Below are the code and all the weights of a small trained network. Each question names an input and a class and asks about switching units off, where a switched-off unit gives its printed mean instead of its output.

import numpy as np


def w(rows, s, z=0):
    codes = np.array(rows[::2]) - 128.0
    scale = np.full(codes.shape[1], s)
    scale[-1] = z or s
    return codes * scale


def f(y):
    return np.maximum(y, 0)


def log_softmax(a):
    a = a - a.max(-1, keepdims=True)
    return a - np.log(np.exp(a).sum(-1, keepdims=True))


def net(x, mask):
    res = np.array(x, float).reshape(1, 6) / 4 @ E
    y = f(res @ A[0][:, :-1].T + A[0][:, -1])
    res = res + np.where(mask, y, B[0][:, -1]) @ B[0][:, :-1]
    return log_softmax(res[-1] @ U[:, :-1].T + U[:, -1])


A, B = {}, {}
E = w([
[107,113,135,142,95,148,155,172,129,141,120],'x0',
[131,132,122,134,129,124,113,129,122,142,105],'x1',
[142,165,145,66,117,62,130,192,253,123,85],'x2',
[167,164,95,82,124,169,186,140,100,16,60],'x3',
[95,134,109,133,134,128,168,150,128,139,136],'x4',
[66,70,173,178,205,137,69,196,126,52,112],'x5',
],0.013)
A[0] = w([
[102,78,173,88,160,131,193,81,85,102,49,233],'neuron 0',
[71,62,132,142,212,128,76,190,137,28,84,75],'neuron 1',
[124,57,139,117,188,126,134,146,148,110,96,14],'neuron 2',
[80,53,163,194,162,134,96,113,76,139,150,158],'neuron 3',
[76,108,150,203,178,142,84,120,95,142,162,131],'neuron 4',
[89,73,166,153,98,50,100,88,191,229,197,131],'neuron 5',
[146,157,98,71,76,94,180,123,160,107,85,132],'neuron 6',
[129,96,67,127,118,109,105,167,153,128,134,73],'neuron 7',
[124,106,111,158,124,200,155,57,4,130,143,101],'neuron 8',
[134,115,103,163,106,183,147,80,2,121,147,254],'neuron 9',
[100,73,141,201,189,129,103,127,55,131,165,156],'neuron 10',
[149,149,125,162,129,178,145,104,31,139,136,85],'neuron 11',
[158,103,94,146,118,180,160,92,48,132,145,14],'neuron 12',
[146,179,175,160,157,134,125,147,185,137,122,24],'neuron 13',
[165,165,119,77,127,88,133,135,145,127,87,99],'neuron 14',
],0.0098,0.0088)
B[0] = w([
[121,159,65,156,101,136,71,147,108,116,139,194],'neuron 0',
[72,165,159,166,128,55,174,59,238,161,40,215],'neuron 1',
[169,207,47,123,62,109,112,135,129,117,137,147],'neuron 2',
[166,100,92,54,131,196,110,180,64,116,143,210],'neuron 3',
[154,99,93,108,184,198,138,163,74,126,113,198],'neuron 4',
[76,145,141,174,126,76,113,93,254,115,88,237],'neuron 5',
[161,152,156,150,112,155,108,166,79,120,159,203],'neuron 6',
[133,96,120,140,130,127,163,109,124,115,157,136],'neuron 7',
[104,136,116,161,80,57,80,131,215,107,123,220],'neuron 8',
[20,97,213,95,160,112,156,32,177,188,60,251],'neuron 9',
[168,41,119,151,183,182,111,128,50,104,170,210],'neuron 10',
[115,159,121,137,66,97,154,133,167,96,114,184],'neuron 11',
[171,147,70,191,117,70,67,183,168,67,150,173],'neuron 12',
[115,66,143,110,195,170,166,62,92,174,101,142],'neuron 13',
[156,98,105,121,125,164,115,165,128,94,158,173],'neuron 14',
],0.0099,0.019)
U = w([
[103,124,141,117,140,119,146,87,139,143,109,3],'0',
[131,167,106,153,110,104,120,124,147,119,132,252],'1',
[170,110,102,96,148,191,115,166,7,111,174,150],'2',
],0.019,0.0037)

Each question gives the input, the list of numbers given to net, and the class t.
The units are the neurons (one row each of A and B). Each row of codes is followed by its name. A weight is (code - 128) times the scale printed after its matrix; where a second scale follows, it is the last column's (A, B and U).
mask holds one flag per neuron, in row order. A switched-off neuron (its flag False) gives its mean, the last column of its row in B, instead of its output. The means were averaged over made-up inputs and are rounded, as every weight is.
A unit's drop is (log p(t) with every unit on - log p(t) with that unit switched off) / (log p(t) with every unit on - log p(t) with every unit switched off).
The circuit of an input: a set's keep is (log p(t) with only the set's units on - log p(t) with every unit switched off) / (log p(t) with every unit on - log p(t) with every unit switched off). Starting from the 12 units with the biggest drops (on a tie, the unit counted first), units are removed one at a time, each time the one whose removal leaves the highest keep (on an exact tie, the one counted first), for as long as the keep stays at least 0.8.
circuit, biggest first: the units of the circuit, biggest drop first
k most important neurons: the k neurons with the biggest drops, biggest first
drop of u: that unit's drop, to one decimal
input [-8,-1,-6,-1,3,5], class 2: circuit, biggest first	neuron 10
input [1,-2,-8,5,5,0], class 1: 4 most important neurons	neuron 12; neuron 8; neuron 0; neuron 11
input [0,-7,-3,-4,3,3], class 2: 2 most important neurons	neuron 3; neuron 10
input [-8,1,1,2,-3,-8], class 2: 2 most important neurons	neuron 5; neuron 1
input [6,6,-3,-8,0,8], class 2: 2 most important neurons	neuron 3; neuron 10
input [2,2,-7,5,7,-5], class 1: 4 most important neurons	neuron 12; neuron 8; neuron 11; neuron 0
input [-8,-1,-5,-7,6,7], class 2: 3 most important neurons	neuron 3; neuron 10; neuron 4
input [-1,8,-7,-7,7,5], class 2: 3 most important neurons	neuron 3; neuron 10; neuron 4
input [8,0,-4,-2,2,5], class 2: drop of neuron 3	0.6
input [2,1,-1,-4,3,3], class 2: drop of neuron 3	0.1
input [2,5,-1,-5,-8,3], class 2: drop of neuron 3	0.2
input [5,4,-8,6,-8,-2], class 1: drop of neuron 12	6.8
